0 [  3.8  12.9  -4.4  -2.0  -4.0  13.7   4.0  12.4  19.7  27.8  18.3   6.4
 -34.6   8.7   2.1   8.6  40.4  -1.7   0.2  11.2  -6.5   0.9 -22.1  12.7
   1.3  -7.8  12.8   4.3  -9.9   9.2   5.5 -12.2]
1 [ 22.5  14.6   6.5   7.5 -13.4  -7.0   7.6   5.6   0.9  -8.9   6.8  11.3
  -4.6   9.6   0.1  21.8  12.6 -10.8  -8.3  -0.1   8.5  -9.2  -1.7   4.8
  -1.7  -1.7 -18.2  -6.4   2.9   7.1  -0.2   1.4]
2 [ 17.3   8.1   0.3   4.6  -2.0  18.0   4.5 -23.9  10.0   4.2   3.7  -8.9
 -23.1  -6.0  -4.4   7.1  43.3  26.5 -19.4  -4.2 -14.4  -1.4  -8.0   3.2
  20.2  -4.1   7.7   7.7  -1.8  -8.9  -1.6 -10.9]
3 [ -7.7  -2.5   2.1  -2.7  -1.9  12.8   2.5  -4.6   9.9  11.8  -3.4 -10.5
 -32.9  10.3  -7.2  -0.9  23.9   3.9 -11.4 -44.9 -16.4  -7.2  -4.4  37.3
   0.8  -6.2   9.2 -20.7   6.2   3.9  -6.7 -15.4]
4 [  0.7 -37.3  -3.7  -8.4   6.5  27.3   5.6  -6.9 -26.4  -6.9 -15.7  -4.3
  28.6  -2.2   3.3  -2.7 -66.7  21.7 -12.0 -16.0   4.2  -1.0  -7.7 -16.3
  -5.9  15.1  14.3  -2.5  -7.9 -10.5  -8.2   5.2]
5 [-24.9   8.7  -2.3  -6.8 -10.6 -10.0  -5.7  -0.5  19.4   6.9  -3.5   2.9
 -48.0  -6.5 -15.5   2.8  34.3  -9.5   2.2  -6.4 -10.2   0.4   6.0  14.4
   1.3  -7.1   6.1  -2.5   3.4  -1.0  -3.9  10.8] : 0 3 2 1
6 [  9.9  -0.7   5.0  11.2  14.3   2.9   1.7   3.5   7.9  -1.0   7.1  -7.9
  -9.7   6.6  -8.0   0.8  10.6  11.0  14.6 -55.1   3.7  -3.1   0.1  -9.1
  10.4   1.5 -11.9   5.0  -9.6  -4.0   5.8  14.4] : 1 3 2 5
7 [ -3.9  -6.5  10.1  -7.1 -16.3  -1.0   2.8   1.9  26.1  13.4  10.9   9.2
 -39.5   8.7   7.5   4.8  42.5   6.6  -6.7  19.4 -11.0   2.6  -2.8   8.4
  15.8 -14.0   6.3   8.5   7.4   5.3  -3.6 -15.0] : 0 5 2 1
8 [  5.1  10.9 -11.9   3.2  -4.6   9.1  -0.6  13.2  13.6  17.9   9.0   0.6
 -27.5  13.0  22.1   1.2  28.3  -7.7  16.3   2.9 -10.6 -10.4   4.6  -2.1
  -2.9  -4.0 -12.9  18.9  -8.6   5.8  13.2   2.8] : 0 7 1 5
9 [ -5.8   1.4  21.1  17.5  10.2  13.6 -10.6  -2.9 -11.3  -9.4   3.9  -4.6
  -8.6   1.7  -9.9  -8.4  -7.0  -4.6  26.8 -51.2  -8.3 -13.1   6.9  -4.2
   3.3   2.6 -28.7  -1.7 -10.5  -3.8   0.7  -6.8] : 6 1 3 8
10 [ -7.5  10.3   4.5   7.7  -0.9   5.0   0.5 -14.7  35.6  -0.5  23.0   3.6
  -6.5  -3.1   1.6   6.9  42.6  22.7 -23.6  49.5 -13.6   5.3   1.5   5.6
  13.2 -10.0  18.5 -12.2  11.5  -8.5   3.2  -1.4] : 7 2 0 5
11 [ 13.1  39.6  -4.8  13.6  -3.9  -1.3   7.5   6.0   7.8  -7.2   9.6  -8.1
  16.0   0.1  -6.8  15.1  19.8   4.2   7.5 -18.3  11.7  -5.8  -7.2  -4.9
  -3.5  15.9  -1.3 -10.1   2.2  13.6   5.3 -16.3] : 1 6 8 2
12 [  8.6  11.4  -1.8   3.6   1.2  -3.3  -3.8  -3.5  -9.2  -9.5  -1.4   4.9
  15.8 -14.7  -0.1  14.4  27.9 -14.5  16.0 -48.3  22.5 -12.7  -3.1  29.0
 -13.9  -4.4  -6.5  -6.5   5.1  -2.6 -13.4   4.0] : 11 1 6 9
13 [ -0.6  -5.8  -2.1  -2.9  -0.6  -2.0  15.2   5.6  12.6  16.3  -2.8  -3.8
  -7.2 -11.2  -8.7   4.7  57.3  15.5  -0.3   7.9   7.9   5.8   1.7  10.2
   5.2 -12.4  -4.4   1.7  14.4  -2.0  14.0  -1.4] : 7 2 0 5
14 [  1.2   1.1  -1.8  16.0  -1.1  -8.9  -5.6 -23.4 -12.8  -9.6   8.8  -0.3
   2.5  -5.4  -8.7  -1.0   5.8  28.5 -18.2  15.5  -1.5 -10.1  -0.5   2.8
  26.9  -4.9  11.5 -14.0   6.7 -13.7  10.2  13.7] : 2 10 1 13
15 [  0.2  12.5  16.4  11.6   2.4  -6.0   1.0  -9.9  20.0  -6.8  21.0   0.5
  12.6   1.5  -7.7  -1.3  32.3  10.5 -11.6  41.8  13.9 -10.3  -3.7  -1.6
  12.4  -2.8  -1.3   1.0   0.0  -6.0  11.6  -7.2] : 10 14 13 1
16 [ 17.2  -0.3   5.4  -4.0  -5.2   2.0  -1.2 -27.7  -0.8   5.3  -1.2  -4.2
  -4.7 -12.3   0.5   8.4  17.5  21.8 -14.2  -9.7  -6.2  -5.7 -18.4  -5.9
   5.4   5.0  -2.8  -2.4   3.5   5.3   1.1   2.9] : 2 14 1 13
17 [ -4.4  22.8  12.8  19.7 -12.3  -3.8   5.8  -8.0  11.6   8.1   8.6  10.2
   2.9  -9.2   6.4  13.1  25.9  -6.1   1.6  24.7  -6.2   5.1  18.8   4.4
   2.2  -8.9   2.7   8.4   8.5   7.7   4.3   0.1] : 15 1 13 10
18 [  3.7 -18.7   2.8  -4.5  -1.2  -4.4   7.0   8.2 -11.5  19.0  -4.7  13.5
 -13.2 -11.7  -3.3 -21.7  12.3  12.6 -29.7  63.4   3.6  11.4   3.6  14.1
   0.0   0.5  33.1   4.7  10.7  -2.5  -8.6  -9.3] : 10 7 15 14
19 [ 14.2 -40.2   2.8 -16.1  -5.1  43.4   3.7 -15.2 -13.1   3.5   2.3 -12.3
  19.1 -13.1 -15.6  -8.5 -38.0  19.9 -21.3  -5.2 -10.7  -9.4 -20.7  -9.5
  29.8  -9.1  16.3  -1.7   1.9 -15.7   7.3  -3.2] : 4 16 14 2
20 [  2.7  13.8  11.1  -6.6  -4.3   3.9  -6.1 -15.3   8.4  -2.9   0.0  -3.5
  -1.2   1.3  -4.7   7.3   8.3   8.4  -1.9 -14.1  -7.4   3.6   4.8  23.7
  12.7  -2.9  21.3 -11.1  11.8  -7.9  -3.9   7.5] : 16 14 3 2
21 [  1.2   7.8  -0.1   7.3  17.4   7.8  -0.4   9.9 -13.0  12.6  -4.9 -13.7
  10.5   3.2  10.0   2.2   0.5   1.4   6.1 -68.8   9.8  -9.7  -7.0  18.6
 -16.6  -5.1  -1.8  -0.6  -4.3  -8.2 -23.0  -2.7] : 12 6 9 3
22 [  7.2  -2.3  -1.3  12.0  -8.7 -10.2 -11.3 -11.1  16.4   1.4   8.4  -2.4
  -5.8 -10.1  -1.5   4.7  29.9   6.8   3.5  24.2   3.6 -17.2   1.4  -7.9
  13.0 -17.2  -1.9  -5.4   3.5 -12.7   7.1  -1.9] : 15 17 14 13
23 [ -1.3   1.1   2.2  -6.0  -7.8  -5.6  -0.3  -5.5  15.6 -11.6  16.8  -9.2
  -0.8  -0.4 -17.5  -3.6  32.1  10.5 -14.2  -3.5  12.6  -6.9   6.6   9.8
   7.1  10.7   2.3  -7.6  18.0  -0.6   8.1   2.5] : 20 13 22 15
24 [ -3.9   6.6  13.1  18.9  -0.3  18.7  -8.4 -28.6   0.5 -21.4  10.7  -7.1
   7.4  -0.6  -9.1  -3.2  17.4  17.2 -24.3   8.3  11.7   6.8  -1.1  16.3
  24.3   1.6  10.6  -2.9   7.7  -2.1   8.1   1.1] : 14 23 20 15
25 [  2.8   2.6  -5.3   7.2   8.4   1.7  -0.9 -11.4 -16.2   0.1   3.0  -5.5
  10.3   6.5 -13.5  12.6  -5.0 -16.6   7.2 -75.7   2.4 -10.0 -28.6  29.6
  -6.9 -12.5  14.3 -14.5  -1.0   4.3 -18.8   1.2] : 21 12 3 6
26 [  9.1  -1.7   6.7  -5.9   0.0  10.8  -9.3  -3.2  16.5  -2.9  13.2  -6.3
   3.1  -6.6  -0.5  -7.3   6.2  21.5  19.1 -75.1  -8.5  -9.2 -19.3  17.7
  -0.2  -8.0   3.9 -11.6  -9.8  -7.4  -4.4  -1.7] : 6 21 25 9
27 [ -0.9  12.3  -1.9   1.3 -10.4  18.9   3.6   5.6  14.2   7.1  -0.2  10.3
 -20.7   0.2   5.6  10.3  20.4   1.0   0.5 -31.4  -6.2 -21.1  -8.7  22.6
  -3.9 -13.8  18.1 -13.0 -14.6  10.1 -11.7 -13.5] : 3 0 20 5
28 [ -7.7  19.3   7.3 -12.8  -3.8 -14.6   3.3  32.8   3.5  35.9  -4.7  11.6
 -14.8   7.4   0.5  -5.1  27.3 -14.3  27.0  -8.1  -7.7   4.6  -7.3  -9.0
 -11.5  13.7 -13.3   7.9 -19.4  13.1   4.3  -4.1] : 8 0 5 1
29 [  1.4 -13.4  -9.8  -9.0  -4.8  -1.3   7.0   3.7   2.7  27.6  -0.8  12.6
 -37.4 -10.3  -8.8   7.6  -5.7  13.7 -40.7  71.4 -13.6  24.7  -5.2  11.2
   4.0   0.2  26.5  -1.8  17.0   5.7   0.6  -2.3] : 18 10 7 0
30 [ -2.7  11.2   4.9  19.9 -12.3 -10.0  -1.7 -29.3  26.0 -18.7  -3.1   9.3
   9.5   1.6  -0.6 -13.7  47.3  33.2 -38.9  63.4  -1.4   6.9  -1.8  10.7
  45.5 -12.3  15.7 -14.9  18.8 -27.8  20.2  11.0] : 10 15 14 24
31 [ -3.8   7.7  -2.4   6.5 -12.1  -6.8   3.9   7.3   1.9   1.0  22.2   4.1
  -4.6  -5.4   3.0   9.7  32.4   0.1  22.8  32.7  -1.8  -2.5 -10.2   3.1
  17.7  -1.3 -11.2   2.3 -11.8  -1.4   3.3  -6.3] : 22 17 15 8
32 [  2.8  17.5   0.5  -0.9   7.2  11.8  11.2 -16.6  12.7  -8.8  -7.6  -6.1
   6.8  -6.0 -10.3  10.4 -15.6  -8.6   2.0 -11.1   4.9  -3.3  -0.9  13.3
   1.3   6.1  -2.1  -9.1   6.1   4.8   4.3  -4.6] : 20 11 1 16
33 [-14.8 -10.3   2.3  -7.1  -8.3  -7.7 -12.3  20.6   0.8   2.3  -8.1  -3.8
 -31.5  13.9   3.0  -3.8   2.2   9.0  11.9   4.9  -3.4   4.6   9.4 -13.8
  -2.2   6.2 -22.5  21.9  -4.1  -7.7   5.1  13.3] : 8 28 5 31
34 [  1.8   1.7   6.1  27.0 -10.9   7.6   0.7 -35.1  30.2   4.2   9.9   5.5
 -30.7  -5.4 -12.6  12.0  32.7  14.5  -6.8 -23.1  -6.5  -2.8  -7.4  18.5
  37.7 -12.4  19.9 -17.8   6.6  -4.3 -10.8  -4.2] : 2 20 3 27
35 [  0.1   9.6   2.0  19.0   3.2   5.8   0.5  18.6   3.7  -4.5  -2.9  -7.7
  -2.9   0.8 -13.4   8.5  19.7  13.6  37.6 -57.0  -9.0   2.2   6.4 -19.0
  -1.2   2.2 -24.4   1.8 -10.7 -10.6   8.0 -13.2] : 6 9 26 11
36 [  6.2   5.0   0.2  -3.6   6.5  -8.8  23.7  24.2  14.9  25.1  11.4  -2.5
 -22.5   0.1   6.0  -4.4  15.8  -1.8  17.1 -38.3 -12.1   3.9  -3.5   6.1
 -10.1   9.0  -4.6   4.8   6.2  10.7  -9.4  -9.9] : 28 6 8 27
37 [ -3.5  11.0   0.7   9.3  -7.2  16.0  -7.8  -3.3  -8.0  -5.0  -1.4   3.2
  10.2  -4.5   7.4   0.2  26.4   6.0  15.0 -33.3   5.8  -9.9 -11.7   5.0
 -14.2  -4.5 -10.9 -28.1   1.7   7.2   1.6   1.1] : 12 11 27 16
38 [ 10.4  13.7  -7.1   3.2  14.6  -0.4 -10.0  -4.3  12.5 -11.0  -1.3  -6.3
 -14.8  -4.1 -10.4  -0.7   9.1  22.0   2.8  12.2  10.3  -0.6  -2.1   3.0
  15.4  -4.0 -13.7  -2.0  11.8  -3.9   8.5  -0.1] : 22 23 14 16
39 [  8.6  27.0   7.4  -2.2  -0.1 -12.4   8.2 -10.7  14.5  11.0  14.9  -4.1
 -35.5  -0.8  -6.6  15.0  51.9  -4.3 -17.5  16.6   6.6   7.3 -10.0  16.0
  10.5  -1.2   1.3   0.4   7.0 -10.9  -5.2 -13.4] : 7 0 2 13
40 [  1.1  18.0 -12.6   7.3  -2.0  -5.2  -6.1 -33.4  11.7 -17.0  23.7   2.5
 -12.0   7.0  -5.6  -3.3  44.6  18.0 -34.8  99.9  20.8   1.6   7.0 -18.9
  23.1  -5.1   1.0   5.8  17.8 -29.5  16.4   9.4] : 30 10 15 22
41 [ -6.3  -5.2   1.1  14.3  -4.3   6.0   7.2 -19.7  11.1  17.7  -0.7  11.2
 -36.9  -0.2   0.8  17.6  12.3  24.0 -20.8  -6.9 -14.2   8.9   0.4  18.0
  21.7 -12.7   1.1 -18.7  14.6  -7.8  10.7   0.0] : 34 2 20 16
42 [ -2.5  31.9  -6.0  12.0 -13.5  -7.3   0.5  12.7  10.2  17.3   7.7   4.9
 -35.1   0.8   1.2  11.1  44.7   2.8   0.8  -6.0 -14.5  -4.0   0.2  23.4
   1.8   3.3  -4.1  10.0  25.2  -0.5  -4.1  -9.4] : 39 5 0 7
43 [  0.3   5.7   2.5   7.8  -5.3   5.6   6.6 -19.5  20.9  -6.4  -5.9   9.2
 -21.5   5.6   4.1  -1.6  24.2   9.0  -1.8 -15.9  -7.3  -2.0  -8.1  16.1
  -2.4  -9.2  22.8 -14.3  -1.4  -4.4  -9.9 -13.1] : 27 20 3 34
44 [  7.0  29.5   4.4  13.1  -4.9 -16.1  -9.8  -2.9  38.7  18.0   9.9  -5.3
 -57.9  -6.9  -4.6  19.2  71.9   5.3 -23.0  27.6  -4.7  12.8   5.3  15.8
  16.7  -4.0  13.6  -3.8  18.7  -0.2   0.0   0.5] : 39 7 42 10
45 [ -1.4   9.9  -1.4  -8.6   0.3  -0.3  -2.0  11.0  11.7  17.8   8.1  -3.5
 -31.7  -6.4  -7.0   3.7  19.3   1.7  -2.2 -19.0 -17.0   2.3 -13.8   0.9
   4.8   4.8   3.0   7.1  -7.8   8.0  -4.4  -9.2] : 36 0 5 27
46 [  7.7   0.3  13.1  11.2 -13.4  12.0  -1.5 -12.0  22.3  22.0  20.5   9.1
 -21.6 -22.1  -2.5  10.0  25.1  23.2  -6.3 -54.8 -17.0 -20.6 -23.9  17.1
  14.4  -9.4   9.1 -17.2  -7.8 -10.4 -15.9   7.8] : 34 26 27 3
47 [ -5.5  -3.5   1.5   7.8  -8.1   1.5  -5.4 -20.5   4.9   9.5  -1.3 -16.8
  10.2   3.6  -0.9   0.6  -6.1   6.6  -1.1  -4.6 -10.5  13.8   0.2   6.8
  15.5  -6.6  11.0  -6.9   8.3  -5.2   2.1  -3.3] : 20 32 16 14
48 [  6.9  29.8  -1.8  18.9   9.9 -20.8  -3.9   4.1   9.6   3.7  10.6  -9.8
  -2.3  -3.4   7.1   0.1  50.8   4.3   1.7  43.0   4.4   2.0 -16.1 -15.9
   1.3  -5.6 -23.4   1.1   9.3 -15.5  11.8   7.4] : 15 22 31 38
49 [-10.9  -2.1  -2.8  -4.7 -12.1 -12.5  14.0  20.4   7.6  13.5   3.1   8.3
 -45.4 -11.3 -10.4  -4.2   9.9   3.9   1.8 -10.9  -0.5  -4.4  -7.3  16.6
   0.3  -5.1   5.2  10.8  -8.8   5.4   2.0  -7.1] : 45 5 36 0
50 [ 13.1 -13.1   0.6   4.8   4.0  -5.8  -1.8 -11.4  22.5  -8.0   2.5  -2.2
  -6.4   2.7  -6.0   7.8  18.3   1.7 -14.4  27.0   4.6  -4.0   2.1  -8.4
   2.8 -12.0  18.6  -1.0   7.4 -12.9   2.9  -3.8] : 22 15 38 23
51 [  9.6  19.1  -2.4  11.0  -1.8  -8.2   6.2   3.9   5.6 -10.3   6.5  -1.2
  -1.5   2.2 -10.7   4.0  29.4  -3.4   6.8  14.6   7.4 -11.3 -10.2  -1.3
 -11.8  -2.5 -10.8   4.7  -2.7  -4.5  -6.8   8.7] : 1 31 22 38
52 [ -6.5  -3.7  -9.5  -6.0  -5.1  -7.2  -0.6  15.2   4.4  15.5  -4.1  -4.5
 -21.5   0.2  -2.1  -3.9  11.6  -6.9   2.9 -12.7   4.8   9.6   4.2   4.9
   6.9   1.0  -0.3   8.6 -14.1   6.1   5.0  -1.5] : 45 49 33 8
53 [  2.2  -6.8   9.7  11.7  -0.6   5.9   4.1  -6.5  12.6  13.8  -8.7   2.9
 -29.4  -9.3 -13.3  -3.3  27.7  10.1   9.2 -28.3 -21.8 -10.8  -0.8   8.0
  17.0  -3.2 -18.4   4.2 -19.7  -4.3   0.6   1.0] : 45 6 52 49
54 [-12.6  14.1 -21.4 -12.7  -7.1 -19.1   0.3   3.7  11.6   3.4   4.5   0.1
 -16.3   0.8  -4.1   9.6  23.6 -17.0  -5.7   0.5  -5.6  -6.3   8.2   1.9
   0.5   5.6   6.1 -12.3  11.3  16.4  -6.7  -6.6] : 5 52 45 23
55 [ -1.2  12.6  -7.8   1.8 -12.5 -16.9  -6.2   1.8  15.1  -2.4  14.9  -6.8
 -31.2   1.9 -12.9   7.7  36.7  -2.3  -8.9  -0.5  -3.1   2.7  14.6  12.1
  14.8   8.0   0.6  12.7  12.0  13.1 -16.1   5.0] : 54 5 42 23
56 [  3.1  16.3 -24.6   9.7 -26.1  12.6  -0.9 -25.3  35.0  21.4   8.4   6.4
 -75.6 -13.8 -13.4  15.0  78.8   3.5 -27.9   2.4   4.2   2.6 -15.3  49.1
  22.9 -14.0  34.7 -22.3  14.5   5.8 -19.4 -13.0] : 44 34 39 7
57 [ 10.9   5.3  11.7  -5.4  -0.8   5.4   0.1  35.8   8.2  13.7  12.4  10.4
  -8.0   3.0   5.4  13.0  15.3 -16.5  29.2 -37.2   4.6   3.3 -19.7   3.4
 -22.6   0.4 -11.2   2.9 -19.7  12.0  -8.6  -8.4] : 36 28 45 52
58 [ 8.2 11.9 -7.1  7.5 -4.2 -1.5 -0.1 21.5 20.9  8.1 18.9  5.3 -7.7  6.4
 19.7 -4.8 41.4 19.0 -0.9 89.3 12.9  5.4 -2.0 -9.1 15.2  4.0 -3.8 11.0
  4.5 -4.2 10.2 -4.7] : 48 15 31 10
59 [  3.5  22.0  14.4  13.2  -2.4  -9.7   2.2   4.5   4.8  -3.4  12.5   2.5
  15.6 -10.3  -3.8   6.7  29.2 -21.9   4.8 -30.8  18.6   6.2  -8.4   1.5
  -3.8  -9.4   1.5 -17.6  -2.0   9.7  -8.0  -6.1] : 11 12 37 1
60 [ 11.6  29.6  -4.1   3.4  -2.9  -3.5   4.1  20.7  -0.9  13.3  15.4  12.6
 -30.6   6.7   6.1  15.6  68.6   1.0 -13.1 -11.3  -2.9   5.0  -9.4   5.1
  -4.4  -0.3  -2.0  -0.6  -4.6 -10.4 -14.7 -17.9] : 42 39 0 45
61 [ -9.6   3.0   8.3  10.4 -17.9  11.5  -4.6   5.3  14.6   4.3   1.2  -7.4
  -8.9  -4.6 -12.6  -0.7  22.7  19.5  14.7 -40.6  -9.5 -11.3  -1.2 -18.3
  10.3 -10.7 -12.7  -4.0  -2.7   2.7  -2.9   1.8] : 6 53 35 37
62 [  2.0  18.2   7.2   2.6   3.7  -1.7  -1.4 -20.7   4.2  -4.0   9.1  13.1
   3.9   7.7  -4.4  -5.0  24.2  -9.9 -16.4  -6.7  -1.2   7.5 -14.6  16.1
   0.6  -6.0  14.3  -4.6  10.5  14.7 -17.0 -21.7] : 43 20 59 54
63 [  6.5  15.2   1.3  24.0 -14.0  -9.4   4.1   5.3  28.4   1.9  19.1   8.4
 -34.7   2.5  -1.2  -9.5  83.0   2.8  -4.0  61.3  -1.3 -17.8  -0.1  14.0
   7.1   7.9   6.6  -8.2   3.3  -8.9  11.7  -7.6] : 44 10 58 39
64 [  9.7 -27.2  12.8  -1.8  -0.1  33.5   1.4  -0.5 -16.0  -2.7  -0.8  -0.6
  16.3 -14.3  -4.8 -15.0 -31.8  26.8 -20.7  -8.1   6.2  -0.7 -10.2  -9.5
  -4.0   0.8  10.1  -6.9   6.9 -12.8  -3.9  -0.8] : 19 4 47 16
65 [ -2.6  -8.3  -1.9   2.7  -9.2 -15.0   2.7  14.7   9.9  15.3   1.6   8.8
 -14.9  -0.4   1.9   0.9  19.9  -3.0   5.4  -7.9 -14.8 -22.9 -18.1   6.6
  -7.1 -18.8   6.3   1.4   2.3  15.8  -6.3  -5.1] : 49 45 27 52
66 [-11.2  28.0  -3.0   2.7 -12.0 -24.3 -21.3 -16.9  33.2   1.6   8.8   0.2
 -31.1  13.0  -8.6  -3.2  33.5  -2.4 -13.6  68.0   3.9  13.3   8.5  11.5
  19.4 -13.1  10.0   0.7   4.6   1.1   0.1   8.0] : 10 44 15 39
67 [  5.0   3.7  -4.6   3.5   1.8  24.4  -3.8  -0.1 -13.8   4.7  -0.7  -0.1
  10.0  -1.1  -4.7  -8.5   3.8  24.3  -7.9   1.9  -1.6   0.0 -10.5 -12.8
   4.6  -9.4   2.7  -7.4  -0.5 -12.0  10.6  -7.8] : 47 16 64 38
68 [  0.1  -9.4  14.0   0.2  15.7  10.0  -6.5  -1.5  -0.1   2.1  -0.5  -0.2
   4.2  -1.0  -4.2  -5.9   5.6  19.3 -11.8 -10.2  -9.7  -0.1 -11.6  -1.0
  24.7  -3.4  -4.4   1.5   2.3 -15.1   2.1   0.5] : 67 47 16 38
69 [ -5.3  21.3 -10.8   6.8  -6.0 -14.8 -18.1   9.3   1.4  16.6   1.6   7.4
 -43.9   5.5 -10.4  -1.1  45.2  -5.6   9.4   5.1  -7.1 -18.0   4.6   7.7
   2.7  -4.9  -1.2 -10.6   1.6  -0.8  -9.5   3.9] : 5 42 55 54
70 [  0.6   1.9   5.0   7.0  12.3  11.6   3.9  -0.7  11.6   5.8   1.9 -11.2
 -15.7  -5.2  -5.6  -0.9  20.6   8.8  17.0 -52.7 -20.0  -3.7  -6.8   1.0
  26.8 -22.5   6.9 -11.9  -1.4 -10.2  11.2   3.7] : 6 61 53 26
71 [  4.5  -5.4  -1.8   0.8   6.4   0.0  -6.1  16.0  10.1  10.4 -16.3   3.2
 -29.3   6.3  -5.2  -1.4  37.3   8.9  -1.2 -15.6  -7.1  -5.0   1.3  13.0
   1.3 -13.9  -8.6  -9.3  -3.1 -11.1  -2.0  -4.9] : 53 52 45 69
72 [ 15.0 -16.0   3.9  -3.5  -8.6  -6.6   7.2  20.1  12.6  20.3  -4.3  25.3
 -17.4  -3.6   8.6 -16.5  17.4   8.1 -40.0  64.3  -0.2  15.5   9.8  -2.3
   3.9   1.3  37.3   9.1  13.8  -3.7   0.0  -6.5] : 18 29 50 58
73 [  8.0 -34.6   3.4 -18.6  10.9  22.3  -0.7 -14.2 -14.0 -12.3   1.0  -6.0
  20.3   0.5  -6.3  -4.9 -43.2  13.4 -20.2  29.1  -8.2  -1.8   6.2 -18.7
  12.6  -9.0  16.5   8.7   4.7 -13.5   2.5 -14.7] : 19 64 4 67
74 [  0.4   7.3   2.8   0.9 -19.2  -9.3  -9.0  -1.9  14.1   4.5  -2.5   7.3
 -23.6  10.8   4.9   7.1  11.7 -11.1  -7.0  10.1  -9.5  -6.0   0.1  26.2
  -4.7  20.9  -2.1  -7.7  -1.9   2.4  -7.3  -6.3] : 54 1 55 52
